Here is a tiny trained network, its code and every weight. The questions are about switching its units off for an input and a class, where a switched-off unit gives its printed mean instead of its output.

import numpy as np


def w(rows, s, z=0):
    codes = np.array(rows[::2]) - 128.0
    scale = np.full(codes.shape[1], s)
    scale[-1] = z or s
    return codes * scale


def f(y):
    return y / 2 * (1 + np.tanh(0.7978845608 * (y + 0.044715 * y**3)))


def log_softmax(a):
    a = a - a.max(-1, keepdims=True)
    return a - np.log(np.exp(a).sum(-1, keepdims=True))


def net(x, mask):
    res = np.array(x, float).reshape(1, 6) / 4 @ E
    y = f(res @ A[0][:, :-1].T + A[0][:, -1])
    res = res + np.where(mask, y, B[0][:, -1]) @ B[0][:, :-1]
    return log_softmax(res[-1] @ U[:, :-1].T + U[:, -1])


A, B = {}, {}
E = w([
[178,45,255,66,140,76],'x0',
[126,123,126,132,133,126],'x1',
[254,142,73,77,201,175],'x2',
[208,26,102,169,78,156],'x3',
[85,57,24,41,107,107],'x4',
[127,122,124,135,135,122],'x5',
],0.0065)
A[0] = w([
[217,100,96,91,194,199,65],'N0',
[136,141,174,163,140,159,122],'N1',
[138,92,192,98,147,110,99],'N2',
[139,104,153,100,152,121,14],'N3',
[205,60,114,174,13,157,222],'N4',
[162,192,169,185,182,92,102],'N5',
[107,165,86,136,94,175,3],'N6',
[69,93,153,183,107,101,84],'N7',
[162,110,163,34,104,62,121],'N8',
[131,165,88,186,146,143,144],'N9',
[158,114,203,100,120,84,61],'N10',
[93,154,75,107,73,171,207],'N11',
[79,136,164,139,55,119,85],'N12',
[73,109,146,166,80,56,48],'N13',
[140,178,145,170,108,163,56],'N14',
[86,92,67,31,125,123,89],'N15',
[194,161,101,96,251,96,31],'N16',
[141,141,172,180,168,163,35],'N17',
[132,96,235,118,186,88,92],'N18',
[65,180,160,49,170,144,155],'N19',
[159,115,160,176,103,188,113],'N20',
],0.011,0.0055)
B[0] = w([
[133,143,106,100,97,151,209],'N0',
[157,91,149,95,130,153,156],'N1',
[181,168,102,188,125,118,167],'N2',
[124,108,57,211,118,209,124],'N3',
[45,191,126,109,178,101,254],'N4',
[81,81,175,98,149,147,182],'N5',
[167,100,63,204,151,176,138],'N6',
[157,139,82,82,97,190,162],'N7',
[145,117,99,177,137,89,188],'N8',
[197,107,111,147,113,66,182],'N9',
[148,145,90,152,146,138,165],'N10',
[171,128,166,161,138,88,197],'N11',
[159,124,95,96,86,171,160],'N12',
[143,128,90,103,86,182,161],'N13',
[124,71,124,161,171,139,148],'N14',
[119,11,210,144,159,166,181],'N15',
[128,116,51,66,91,140,173],'N16',
[134,36,157,138,121,217,144],'N17',
[123,147,122,174,124,123,192],'N18',
[80,171,103,111,173,108,183],'N19',
[74,124,165,109,146,158,160],'N20',
],0.011,0.0089)
U = w([
[141,168,24,30,34,229,72],'0',
[123,158,138,118,140,95,245],'1',
[97,28,192,134,181,166,85],'2',
[173,165,55,252,160,99,60],'3',
[125,185,152,90,114,80,223],'4',
[2,215,86,95,207,107,51],'5',
],0.0094,0.013)

Each question gives the input, the list of numbers given to net, and the class t.
The units are the neurons (one row each of A and B). Each row of codes is followed by its name. A weight is (code - 128) times the scale printed after its matrix; where a second scale follows, it is the last column's (A, B and U).
mask holds one flag per neuron, in row order. A switched-off neuron (its flag False) gives its mean, the last column of its row in B, instead of its output. The means were averaged over made-up inputs and are rounded, as every weight is.
A unit's drop is (log p(t) with every unit on - log p(t) with that unit switched off) / (log p(t) with every unit on - log p(t) with every unit switched off).
The circuit of an input: a set's keep is (log p(t) with only the set's units on - log p(t) with every unit switched off) / (log p(t) with every unit on - log p(t) with every unit switched off). Starting from the 12 units with the biggest drops (on a tie, the unit counted first), units are removed one at a time, each time the one whose removal leaves the highest keep (on an exact tie, the one counted first), for as long as the keep stays at least 0.8.
units of the circuit, in order: the units of the circuit, biggest drop first
most important unit: the unit with the biggest drop
top k neurons: the k neurons with the biggest drops, biggest first
drop of u: that unit's drop, to one decimal
input [6,-7,7,-6,-5,6], class 0: units of the circuit, in order	(N16)
input [-1,3,-3,7,4,0], class 5: top 2 neurons	(N4 N9)
input [0,-4,6,-4,-8,-2], class 2: units of the circuit, in order	(N5 N17)
input [1,4,-5,-1,5,-4], class 0: top 3 neurons	(N13 N7 N12)
input [-5,0,-3,6,-4,3], class 5: top 3 neurons	(N4 N20 N15)
input [4,-4,-8,-7,6,-7], class 0: units of the circuit, in order	(N13 N12)
input [3,-4,-2,3,-7,0], class 2: units of the circuit, in order	(N17 N5)
input [-3,-3,3,5,-6,4], class 2: units of the circuit, in order	(N17 N20)
input [-2,7,-7,1,-7,1], class 0: units of the circuit, in order	(N7 N12)
input [-7,4,7,-8,8,-7], class 2: top 2 neurons	(N15 N11)
input [6,-6,-3,-2,4,-3], class 3: top 2 neurons	(N8 N2)
input [7,7,-6,-5,4,4], class 3: top 3 neurons	(N8 N2 N18)
input [-7,4,-1,-5,5,0], class 3: units of the circuit, in order	(N6 N11)
input [6,0,8,-3,5,-1], class 0: units of the circuit, in order	(N16)
input [4,-4,7,-7,5,7], class 0: top 2 neurons	(N16 N4)
input [8,8,2,-1,8,0], class 2: top 2 neurons	(N15 N9)
input [-8,6,7,-4,-1,0], class 3: top 2 neurons	(N9 N11)
input [-8,4,-4,1,6,-6], class 3: top 2 neurons	(N6 N11)
input [-4,-2,8,7,-7,-1], class 0: top 2 neurons	(N0 N16)
input [-7,-8,-7,-7,5,4], class 4: most important unit	N11
input [-5,1,-2,7,-7,2], class 2: top 3 neurons	(N17 N14 N20)
input [3,-5,1,5,-8,-4], class 2: drop of N17	0.4
input [6,6,-7,-5,8,1], class 2: drop of N2	-0.2
input [-8,1,-1,-1,2,7], class 3: drop of N6	0.1
input [8,-2,-6,-1,-2,-2], class 3: drop of N17	0.0
